Below is a small trained network, with its code and all its weights. Each question gives an input and a class and asks what happens when units are switched off, that is, made to give their printed mean instead of their output.

import numpy as np


def w(rows, s, z=0):
    codes = np.array(rows[::2]) - 128.0
    scale = np.full(codes.shape[1], s)
    scale[-1] = z or s
    return codes * scale


def f(y):
    return np.maximum(y, 0)


def log_softmax(a):
    a = a - a.max(-1, keepdims=True)
    return a - np.log(np.exp(a).sum(-1, keepdims=True))


def net(x, mask):
    res = np.array(x, float).reshape(1, 6) / 4 @ E
    y = f(res @ A[0][:, :-1].T + A[0][:, -1])
    res = res + np.where(mask, y, B[0][:, -1]) @ B[0][:, :-1]
    return log_softmax(res[-1] @ U[:, :-1].T + U[:, -1])


A, B = {}, {}
E = w([
[127,128,128,126,128,134,130],'x0',
[129,127,128,128,128,125,129],'x1',
[178,56,12,133,151,117,127],'x2',
[130,128,128,129,129,127,130],'x3',
[143,169,106,121,4,122,143],'x4',
[90,235,57,122,184,125,123],'x5',
],0.013)
A[0] = w([
[130,148,86,126,72,136,137,68],'N1',
[121,147,209,127,35,120,135,130],'N2',
[134,26,159,118,120,130,153,45],'N3',
[129,144,77,103,135,130,124,94],'N4',
[147,166,89,141,46,116,129,116],'N5',
[145,125,172,131,91,141,134,122],'N6',
[128,111,71,130,182,117,95,135],'N7',
[142,72,163,137,112,120,139,169],'N8',
[105,70,216,126,251,143,123,106],'N9',
[148,67,163,148,132,140,129,139],'N10',
[149,98,148,139,46,107,135,119],'N11',
[141,149,177,127,103,125,135,141],'N12',
[112,231,86,126,138,133,131,13],'N13',
[130,132,83,148,222,104,127,99],'N14',
[133,148,87,116,73,139,141,69],'N15',
[144,164,76,125,46,127,132,178],'N16',
[130,114,55,130,204,125,129,101],'N17',
[118,119,106,136,133,139,115,108],'N18',
[124,228,90,124,153,117,118,138],'N19',
[142,155,85,127,68,135,127,49],'N20',
[149,59,32,125,112,122,124,115],'N21',
[115,123,115,125,149,125,130,81],'N22',
[115,213,228,123,174,135,145,65],'N23',
[128,157,68,128,38,122,155,38],'N24',
[149,115,101,131,122,132,127,158],'N25',
[148,52,22,128,92,125,127,6],'N26',
[157,60,156,139,119,126,102,90],'N27',
[151,72,158,130,120,138,125,161],'N28',
[143,104,90,141,124,134,121,177],'N29',
],0.02,0.018)
B[0] = w([
[128,131,114,133,184,134,154,162],'N1',
[143,152,129,133,41,129,121,240],'N2',
[126,101,79,135,174,130,132,196],'N3',
[138,134,94,131,108,136,129,160],'N4',
[127,136,181,130,156,124,124,203],'N5',
[119,124,120,107,75,113,122,180],'N6',
[156,111,87,131,101,146,128,204],'N7',
[115,133,171,128,123,126,125,218],'N8',
[108,149,209,132,170,115,122,251],'N9',
[127,124,142,120,174,136,121,205],'N10',
[139,151,89,124,68,133,132,208],'N11',
[125,155,126,142,106,115,126,183],'N12',
[124,175,224,127,123,115,101,172],'N13',
[130,121,64,137,80,135,142,202],'N14',
[136,104,125,132,172,125,138,163],'N15',
[126,161,152,124,82,120,101,233],'N16',
[141,114,62,124,76,127,126,210],'N17',
[143,149,115,110,132,134,119,140],'N18',
[109,98,146,130,198,125,148,209],'N19',
[151,106,115,130,181,156,130,161],'N20',
[104,113,143,134,194,127,147,238],'N21',
[148,138,122,129,115,137,113,135],'N22',
[129,90,114,128,224,140,127,204],'N23',
[106,74,93,118,186,125,141,184],'N24',
[115,103,106,121,121,124,136,177],'N25',
[108,177,252,133,128,112,100,204],'N26',
[147,109,118,133,172,138,134,190],'N27',
[115,142,163,133,151,120,127,212],'N28',
[148,119,101,125,150,137,136,198],'N29',
],0.045,0.022)
U = w([
[47,186,254,119,121,95,129,51],'0',
[62,55,126,124,206,137,208,254],'1',
[125,149,67,111,3,134,165,72],'2',
],0.0065,0.0046)

Each question gives the input, the list of numbers given to net, and the class t.
The units are the neurons (one row each of A and B). Each row of codes is followed by its name. A weight is (code - 128) times the scale printed after its matrix; where a second scale follows, it is the last column's (A, B and U).
mask holds one flag per neuron, in row order. A switched-off neuron (its flag False) gives its mean, the last column of its row in B, instead of its output. The means were averaged over made-up inputs and are rounded, as every weight is.
A unit's drop is (log p(t) with every unit on - log p(t) with that unit switched off) / (log p(t) with every unit on - log p(t) with every unit switched off).
The circuit of an input: a set's keep is (log p(t) with only the set's units on - log p(t) with every unit switched off) / (log p(t) with every unit on - log p(t) with every unit switched off). Starting from the 12 units with the biggest drops (on a tie, the unit counted first), units are removed one at a time, each time the one whose removal leaves the highest keep (on an exact tie, the one counted first), for as long as the keep stays at least 0.8.
units of the circuit, in order: the units of the circuit, biggest drop first
most important unit: the unit with the biggest drop
top k neurons: the k neurons with the biggest drops, biggest first
drop when u is switched off: that unit's drop, to one decimal
input [4,3,-8,5,-1,7], class 1: top 2 neurons -> N23, N19
input [-2,-8,8,4,-1,4], class 2: units of the circuit, in order -> N17
input [-7,-7,0,-1,7,-1], class 2: top 2 neurons -> N9, N26
input [7,-1,8,-4,3,-4], class 0: top 3 neurons -> N26, N23, N16
input [8,6,-8,6,-2,4], class 1: top 2 neurons -> N23, N26
input [3,3,3,-6,0,-2], class 1: top 3 neurons -> N9, N2, N13
input [-6,0,0,-2,-7,6], class 1: top 4 neurons -> N19, N2, N9, N11
input [3,2,2,0,3,8], class 1: top 2 neurons -> N19, N26
input [-8,7,-5,-8,0,2], class 1: top 2 neurons -> N23, N26
input [-8,-3,1,-4,8,7], class 1: top 2 neurons -> N24, N19
input [-1,-5,0,3,3,-1], class 2: top 2 neurons -> N9, N26
input [1,4,-4,6,-5,7], class 1: drop when N23 is switched off -> 0.2
input [-5,-4,1,-6,-4,5], class 2: drop when N17 is switched off -> 0.1
input [-3,5,8,-6,7,7], class 1: most important unit -> N24
input [5,0,-6,0,-4,4], class 1: drop when N23 is switched off -> 2.4
